Below are the code and all the weights of a small trained network. Each question names an input and a class and asks about switching units off, where a switched-off unit gives its printed mean instead of its output.

import numpy as np


def w(rows, s, z=0):
    codes = np.array(rows[::2]) - 128.0
    scale = np.full(codes.shape[1], s)
    scale[-1] = z or s
    return codes * scale


def f(y):
    return np.maximum(y, 0)


def log_softmax(a):
    a = a - a.max(-1, keepdims=True)
    return a - np.log(np.exp(a).sum(-1, keepdims=True))


def net(x, mask):
    res = np.array(x, float).reshape(1, 8) / 4 @ E
    y = f(res @ A[0][:, :-1].T + A[0][:, -1])
    res = res + np.where(mask, y, B[0][:, -1]) @ B[0][:, :-1]
    return log_softmax(res[-1] @ U[:, :-1].T + U[:, -1])


A, B = {}, {}
E = w([
[162,30,163,85,157,84,117],'x0',
[118,134,120,71,134,21,167],'x1',
[148,142,131,83,137,235,128],'x2',
[77,165,151,72,173,148,52],'x3',
[198,191,76,76,140,124,127],'x4',
[177,100,84,137,40,170,95],'x5',
[131,132,244,169,97,144,173],'x6',
[254,134,163,176,135,122,37],'x7',
],0.0093)
A[0] = w([
[110,113,142,127,162,113,176,254],'N0',
[128,165,77,130,91,133,99,165],'N1',
[92,142,72,153,115,160,116,44],'N2',
[154,132,178,210,212,125,84,194],'N3',
[60,94,96,153,84,152,193,58],'N4',
[91,103,114,180,136,121,201,71],'N5',
[108,92,149,162,130,122,112,119],'N6',
[155,211,10,102,174,104,147,87],'N7',
[179,186,207,139,219,111,138,156],'N8',
[57,149,147,143,130,39,129,75],'N9',
[107,113,158,158,117,168,207,35],'N10',
[135,104,85,60,189,216,115,101],'N11',
[69,106,135,158,163,195,164,237],'N12',
[146,65,113,67,139,82,182,37],'N13',
[94,147,108,63,206,138,156,202],'N14',
],0.013,0.0031)
B[0] = w([
[145,161,139,52,134,132,70,199],'N0',
[187,122,129,185,121,160,152,190],'N1',
[103,94,151,155,73,125,121,177],'N2',
[47,172,209,86,99,209,59,234],'N3',
[113,130,173,98,44,146,185,215],'N4',
[32,156,136,67,154,151,122,196],'N5',
[130,168,106,97,133,176,88,174],'N6',
[167,62,76,142,117,175,57,253],'N7',
[55,146,182,87,43,146,154,227],'N8',
[179,80,61,86,220,123,51,217],'N9',
[134,107,157,132,70,185,139,198],'N10',
[123,133,86,104,194,168,16,214],'N11',
[57,143,122,2,58,169,82,223],'N12',
[110,178,205,147,126,43,195,203],'N13',
[96,175,22,67,182,134,83,226],'N14',
],0.0082,0.012)
U = w([
[103,156,177,105,78,140,142,14],'0',
[215,103,114,180,63,119,115,154],'1',
[115,147,121,73,171,3,144,97],'2',
[133,130,125,107,133,167,48,252],'3',
],0.013,0.0019)

Each question gives the input, the list of numbers given to net, and the class t.
The units are the neurons (one row each of A and B). Each row of codes is followed by its name. A weight is (code - 128) times the scale printed after its matrix; where a second scale follows, it is the last column's (A, B and U).
mask holds one flag per neuron, in row order. A switched-off neuron (its flag False) gives its mean, the last column of its row in B, instead of its output. The means were averaged over made-up inputs and are rounded, as every weight is.
A unit's drop is (log p(t) with every unit on - log p(t) with that unit switched off) / (log p(t) with every unit on - log p(t) with every unit switched off).
The circuit of an input: a set's keep is (log p(t) with only the set's units on - log p(t) with every unit switched off) / (log p(t) with every unit on - log p(t) with every unit switched off). Starting from the 12 units with the biggest drops (on a tie, the unit counted first), units are removed one at a time, each time the one whose removal leaves the highest keep (on an exact tie, the one counted first), for as long as the keep stays at least 0.8.
units of the circuit, in order: the units of the circuit, biggest drop first
k most important neurons: the k neurons with the biggest drops, biggest first
drop when u is switched off: that unit's drop, to one decimal
input [3,-5,-5,-8,-6,5,-2,4], class 1: units of the circuit, in order => [N12]
input [-2,4,0,8,-5,-4,-2,-3], class 2: 3 most important neurons => [N3; N7; N10]
input [-7,-6,6,-4,-1,7,-4,4], class 1: units of the circuit, in order => [N1; N3; N14]
input [-5,7,-2,8,1,7,5,6], class 0: units of the circuit, in order => [N7; N9]
input [-3,8,4,3,-4,-2,3,-5], class 2: units of the circuit, in order => [N7; N3; N9]
input [4,8,6,-1,2,2,-3,5], class 2: units of the circuit, in order => [N13; N3]
input [5,-3,-3,-7,-7,-4,-7,-8], class 2: 2 most important neurons => [N9; N3]
input [-5,8,1,5,7,-8,6,-8], class 3: 3 most important neurons => [N7; N9; N0]
input [8,4,2,8,6,-8,3,3], class 2: 3 most important neurons => [N13; N7; N14]
input [5,7,-5,6,2,0,-6,2], class 2: drop when N13 is switched off => 0.2
input [7,7,-1,2,-1,7,-7,3], class 2: drop when N13 is switched off => 0.3
input [2,-4,1,2,4,-2,2,8], class 0: drop when N8 is switched off => 0.5
input [-7,-2,-1,-5,7,2,-1,6], class 1: drop when N1 is switched off => 0.0
input [6,5,3,3,-2,-6,1,6], class 0: units of the circuit, in order => [N8]
